Here is a tiny trained network, its code and every weight. The questions are about switching its units off for an input and a target symbol, where a switched-off unit gives its printed mean instead of its output.

import numpy as np


def w(rows, s, z=0):
    codes = np.array(rows[::2]) - 128.0
    scale = np.full(codes.shape[1], s)
    scale[-1] = z or s
    return codes * scale


def f(y):
    return np.maximum(y, 0)


def softmax(a):
    e = np.exp(a - a.max(-1, keepdims=True))
    return e / e.sum(-1, keepdims=True)


def log_softmax(a):
    a = a - a.max(-1, keepdims=True)
    return a - np.log(np.exp(a).sum(-1, keepdims=True))


def net(x, mask):
    ids = ['αβδεζθμξστφψ'.index(c) for c in x.split()]
    T = len(ids)
    res = E[ids] + P[:T]
    r = res
    for j in range(2):
        rows = slice(3 * j, 3 * j + 3)
        q, k, v = (r @ M[0][rows].T for M in (Q, K, V))
        z = softmax(np.where(np.tri(T) > 0, q @ k.T / 3**0.5, -1e9)) @ v
        o = O[0][rows]
        res = res + np.where(mask[j], z, o[:, -1]) @ o[:, :-1]
    y = f(res @ A[0][:, :-1].T + A[0][:, -1])
    res = res + np.where(mask[2:6], y, B[0][:, -1]) @ B[0][:, :-1]
    return log_softmax(res[-1] @ U[:, :-1].T + U[:, -1])


Q, K, V, O, A, B = {}, {}, {}, {}, {}, {}
E = w([
[125,164,47,123,150,53],'α',
[108,197,83,98,119,73],'β',
[102,179,60,182,236,147],'δ',
[94,142,68,104,104,160],'ε',
[106,124,136,142,168,200],'ζ',
[244,151,102,183,59,204],'θ',
[94,170,148,56,111,182],'μ',
[111,177,181,119,124,170],'ξ',
[159,159,162,118,189,62],'σ',
[177,59,110,40,130,224],'τ',
[146,124,185,40,155,120],'φ',
[199,5,70,197,198,137],'ψ',
],0.015)
P = w([
[129,152,84,159,161,117],'0',
[131,187,135,147,202,183],'1',
[128,192,168,141,223,228],'2',
[140,204,188,119,208,255],'3',
[139,235,176,88,138,191],'4',
[161,234,182,79,92,170],'5',
],0.0063)
Q[0] = w([
[146,79,80,202,87,141],'h1',
[85,36,92,160,105,40],'h1',
[187,255,150,83,129,114],'h1',
[208,195,144,74,91,148],'h2',
[140,112,110,173,98,81],'h2',
[105,31,227,137,34,94],'h2',
],0.0081)
K[0] = w([
[86,154,128,107,94,145],'h1',
[2,94,87,63,156,88],'h1',
[168,167,170,120,110,148],'h1',
[162,148,148,81,134,134],'h2',
[92,201,102,149,78,176],'h2',
[78,168,56,149,135,53],'h2',
],0.0099)
V[0] = w([
[92,102,76,112,97,151],'h1',
[53,117,146,90,181,105],'h1',
[109,128,179,78,185,142],'h1',
[98,105,72,218,191,148],'h2',
[145,5,149,126,141,153],'h2',
[179,124,148,107,212,76],'h2',
],0.011)
O[0] = w([
[167,168,81,20,196,148,100],'h1',
[135,189,175,81,88,136,2],'h1',
[76,127,229,101,103,137,86],'h1',
[254,163,98,198,95,100,149],'h2',
[180,87,198,20,76,114,72],'h2',
[116,47,114,188,23,48,154],'h2',
],0.0097,0.0077)
A[0] = w([
[174,192,168,199,54,244,186],'n1',
[137,223,106,82,156,174,77],'n2',
[94,138,72,82,134,37,232],'n3',
[39,175,254,82,179,124,253],'n4',
],0.0054,0.0021)
B[0] = w([
[96,157,166,90,212,62,254],'n1',
[122,217,127,85,114,97,189],'n2',
[151,87,125,154,144,252,226],'n3',
[107,49,133,115,110,130,248],'n4',
],0.012,0.0042)
U = w([
[125,56,70,189,145,154,189],'α',
[64,130,83,168,110,165,105],'β',
[82,144,90,170,133,2,33],'δ',
[96,197,73,89,105,80,83],'ε',
[170,192,221,168,122,181,160],'ζ',
[135,116,120,165,143,161,4],'θ',
[38,148,106,96,161,111,32],'μ',
[54,133,149,142,179,72,39],'ξ',
[76,126,166,230,81,86,159],'σ',
[161,114,158,92,120,182,186],'τ',
[61,56,159,195,88,186,154],'φ',
[189,108,156,129,93,69,245],'ψ',
],0.0074,0.0032)

Each question gives the input, a string of symbols that net reads in full, and the target symbol t.
The units are the heads (3 rows each of Q, K, V and O) and the neurons (one row each of A and B). Each row of codes is followed by its name. A weight is (code - 128) times the scale printed after its matrix; where a second scale follows, it is the last column's (O, A, B and U).
mask holds one flag per unit, heads first, then neurons. A switched-off unit (its flag False) gives its mean, the last column of its rows in O or B, instead of its output. The means were averaged over made-up inputs and are rounded, as every weight is.
A unit's drop is (log p(t) with every unit on - log p(t) with that unit switched off) / (log p(t) with every unit on - log p(t) with every unit switched off).
The circuit of an input: a set's keep is (log p(t) with only the set's units on - log p(t) with every unit switched off) / (log p(t) with every unit on - log p(t) with every unit switched off). Starting from all 6 units, units are removed one at a time, each time the one whose removal leaves the highest keep (on an exact tie, the one counted first), for as long as the keep stays at least 0.8.
circuit, biggest first: the units of the circuit, biggest drop first
most important unit: the unit with the biggest drop
top k neurons: the k neurons with the biggest drops, biggest first
which heads matter: for each layer, one digit per head in row order, 1 if its drop is at least 0.15 and else 0, layers parted by /
drop when u is switched off: that unit's drop, to one decimal
input α τ β μ, target τ: which heads matter -> 11
input δ ε α τ φ, target φ: top neuron -> (n4)
input τ μ α α τ ε, target τ: circuit, biggest first -> (h2, h1)
input ε θ ε β, target α: top 2 neurons -> (n1, n3)
input δ σ σ δ, target σ: circuit, biggest first -> (h1, h2)
input φ ζ μ, target φ: circuit, biggest first -> (n4, h1)
input ε φ θ ψ μ, target α: top 2 neurons -> (n1, n2)
input ζ α ε β, target ε: circuit, biggest first -> (h1, n2, h2)
input φ φ φ σ β, target φ: circuit, biggest first -> (h2, h1, n4)
input τ ζ α δ ψ, target ψ: circuit, biggest first -> (h2, h1)
input ε μ β ε, target μ: circuit, biggest first -> (h2, h1, n2)
input α δ α β φ μ, target φ: circuit, biggest first -> (h2, n4, h1)
input α τ δ φ μ α, target φ: circuit, biggest first -> (h2, h1, n4, n3)
input μ δ α α φ σ, target φ: most important unit -> h2
input θ φ α σ ξ, target α: top 2 neurons -> (n1, n2)
input φ δ ξ, target φ: top 2 neurons -> (n4, n2)
input α ξ ξ ξ, target ξ: top 2 neurons -> (n1, n3)
input δ θ σ, target α: top 2 neurons -> (n1, n2)
input ψ ζ φ δ φ δ, target φ: top 3 neurons -> (n4, n1, n2)
input μ θ β φ, target α: top 2 neurons -> (n1, n2)
input ε δ δ β ζ ξ, target ξ: top 3 neurons -> (n1, n3, n4)
input φ δ α σ, target σ: top neuron -> (n3)
input δ φ ε σ, target φ: drop when h2 is switched off -> 0.4
input β β ψ, target ψ: drop when h2 is switched off -> 0.7
input ζ θ ε ε β, target α: drop when n1 is switched off -> 0.2
input δ α ζ, target ζ: drop when h1 is switched off -> 0.5
input φ α ξ, target φ: top neuron -> (n4)
input φ α α, target φ: top 2 neurons -> (n3, n1)
